Below are the code and all the weights of a small trained network. Each question names an input and a class and asks about switching units off, where a switched-off unit gives its printed mean instead of its output.

import numpy as np


def w(rows, s, z=0):
    codes = np.array(rows[::2]) - 128.0
    scale = np.full(codes.shape[1], s)
    scale[-1] = z or s
    return codes * scale


def norm(h):
    return h / np.sqrt((h * h).mean(-1, keepdims=True) + 1e-5)


def f(y):
    return np.maximum(y, 0)


def log_softmax(a):
    a = a - a.max(-1, keepdims=True)
    return a - np.log(np.exp(a).sum(-1, keepdims=True))


def net(x, mask):
    res = np.array(x, float).reshape(1, 3) / 4 @ E
    u = 0
    for l in range(4):
        y = f(norm(res) @ A[l][:, :-1].T + A[l][:, -1])
        res = res + np.where(mask[u : u + 6], y, B[l][:, -1]) @ B[l][:, :-1]
        u += 6
    return log_softmax(norm(res)[-1] @ U[:, :-1].T + U[:, -1])


A, B = {}, {}
E = w([
[135,138,136,138,103],'x0',
[2,107,174,124,27],'x1',
[101,20,31,177,113],'x2',
],0.008)
A[0] = w([
[80,108,109,139,94,155],'0.n0',
[141,115,104,178,159,194],'0.n1',
[69,105,175,131,129,148],'0.n2',
[63,101,153,85,180,98],'0.n3',
[83,146,245,79,95,2],'0.n4',
[57,151,99,69,93,145],'0.n5',
],0.012,0.0026)
B[0] = w([
[189,136,188,2,207,204],'0.n0',
[143,128,145,99,84,195],'0.n1',
[40,143,97,148,15,203],'0.n2',
[202,176,164,170,59,161],'0.n3',
[125,210,102,198,40,254],'0.n4',
[24,150,130,165,131,209],'0.n5',
],0.0089,0.0074)
A[1] = w([
[156,93,98,192,128,15],'1.n0',
[128,108,97,112,85,4],'1.n1',
[145,89,88,154,174,131],'1.n2',
[7,80,139,122,97,126],'1.n3',
[94,72,129,124,125,161],'1.n4',
[51,102,212,83,87,207],'1.n5',
],0.013,0.0035)
B[1] = w([
[118,100,74,83,127,151],'1.n0',
[145,118,120,151,168,141],'1.n1',
[79,136,150,138,64,175],'1.n2',
[247,112,168,66,214,242],'1.n3',
[174,167,97,187,196,165],'1.n4',
[126,98,15,238,210,254],'1.n5',
],0.013,0.0084)
A[2] = w([
[150,138,202,54,213,190],'2.n0',
[181,15,69,171,134,251],'2.n1',
[18,2,116,252,163,57],'2.n2',
[87,7,248,121,74,12],'2.n3',
[173,203,224,102,71,97],'2.n4',
[66,54,220,140,116,170],'2.n5',
],0.0075,0.0017)
B[2] = w([
[229,255,131,173,135,190],'2.n0',
[92,74,65,52,45,255],'2.n1',
[218,126,106,111,144,180],'2.n2',
[82,36,42,160,162,129],'2.n3',
[189,104,160,93,177,203],'2.n4',
[180,197,178,178,116,128],'2.n5',
],0.0079,0.0063)
A[3] = w([
[2,194,203,144,76,160],'3.n0',
[198,184,29,139,92,254],'3.n1',
[183,155,163,104,25,88],'3.n2',
[196,171,155,175,113,111],'3.n3',
[97,92,141,188,66,33],'3.n4',
[136,182,187,129,56,99],'3.n5',
],0.0098,0.0037)
B[3] = w([
[111,2,45,148,156,159],'3.n0',
[53,99,248,109,72,251],'3.n1',
[186,141,28,106,222,158],'3.n2',
[149,189,228,115,85,178],'3.n3',
[113,86,176,127,195,136],'3.n4',
[148,73,105,68,227,156],'3.n5',
],0.0072,0.014)
U = w([
[217,205,251,61,128,173],'0',
[199,61,55,166,227,159],'1',
[126,170,92,94,118,19],'2',
[57,192,175,242,55,163],'3',
[135,27,91,28,27,176],'4',
[68,178,105,67,156,2],'5',
],0.015,0.0088)

Each question gives the input, the list of numbers given to net, and the class t.
The units are the neurons (one row each of A and B). Each row of codes is followed by its name. A weight is (code - 128) times the scale printed after its matrix; where a second scale follows, it is the last column's (A, B and U).
mask holds one flag per neuron, layer by layer. A switched-off neuron (its flag False) gives its mean, the last column of its row in B, instead of its output. The means were averaged over made-up inputs and are rounded, as every weight is.
A unit's drop is (log p(t) with every unit on - log p(t) with that unit switched off) / (log p(t) with every unit on - log p(t) with every unit switched off).
k most important neurons: the k neurons with the biggest drops, biggest first
k most important neurons of layer l: the k neurons of layer l with the biggest drops, biggest first
drop of u: that unit's drop, to one decimal
input [-2,-5,0], class 0: 2 most important neurons -> (1.n5; 0.n2)
input [-2,6,1], class 1: 3 most important neurons -> (1.n5; 0.n0; 1.n3)
input [-8,0,1], class 4: most important neuron of layer 1 -> (1.n3)
input [0,-2,2], class 4: 2 most important neurons -> (0.n0; 1.n3)
input [-3,0,0], class 0: 2 most important neurons -> (0.n3; 1.n5)
input [-2,0,5], class 4: 4 most important neurons -> (0.n5; 0.n2; 1.n3; 1.n5)
input [4,-1,4], class 4: 2 most important neurons -> (1.n3; 0.n5)
input [-4,1,-8], class 3: 2 most important neurons -> (1.n3; 0.n0)
input [5,1,-8], class 3: 2 most important neurons of layer 0 -> (0.n0; 0.n3)
input [-6,-6,-1], class 0: drop of 1.n5 -> 3.4
input [-6,8,4], class 1: drop of 1.n5 -> 0.8
input [6,3,7], class 1: drop of 1.n5 -> 0.2
input [-1,-3,-1], class 0: drop of 1.n5 -> 4.8
input [7,4,-4], class 3: most important neuron -> (0.n4)
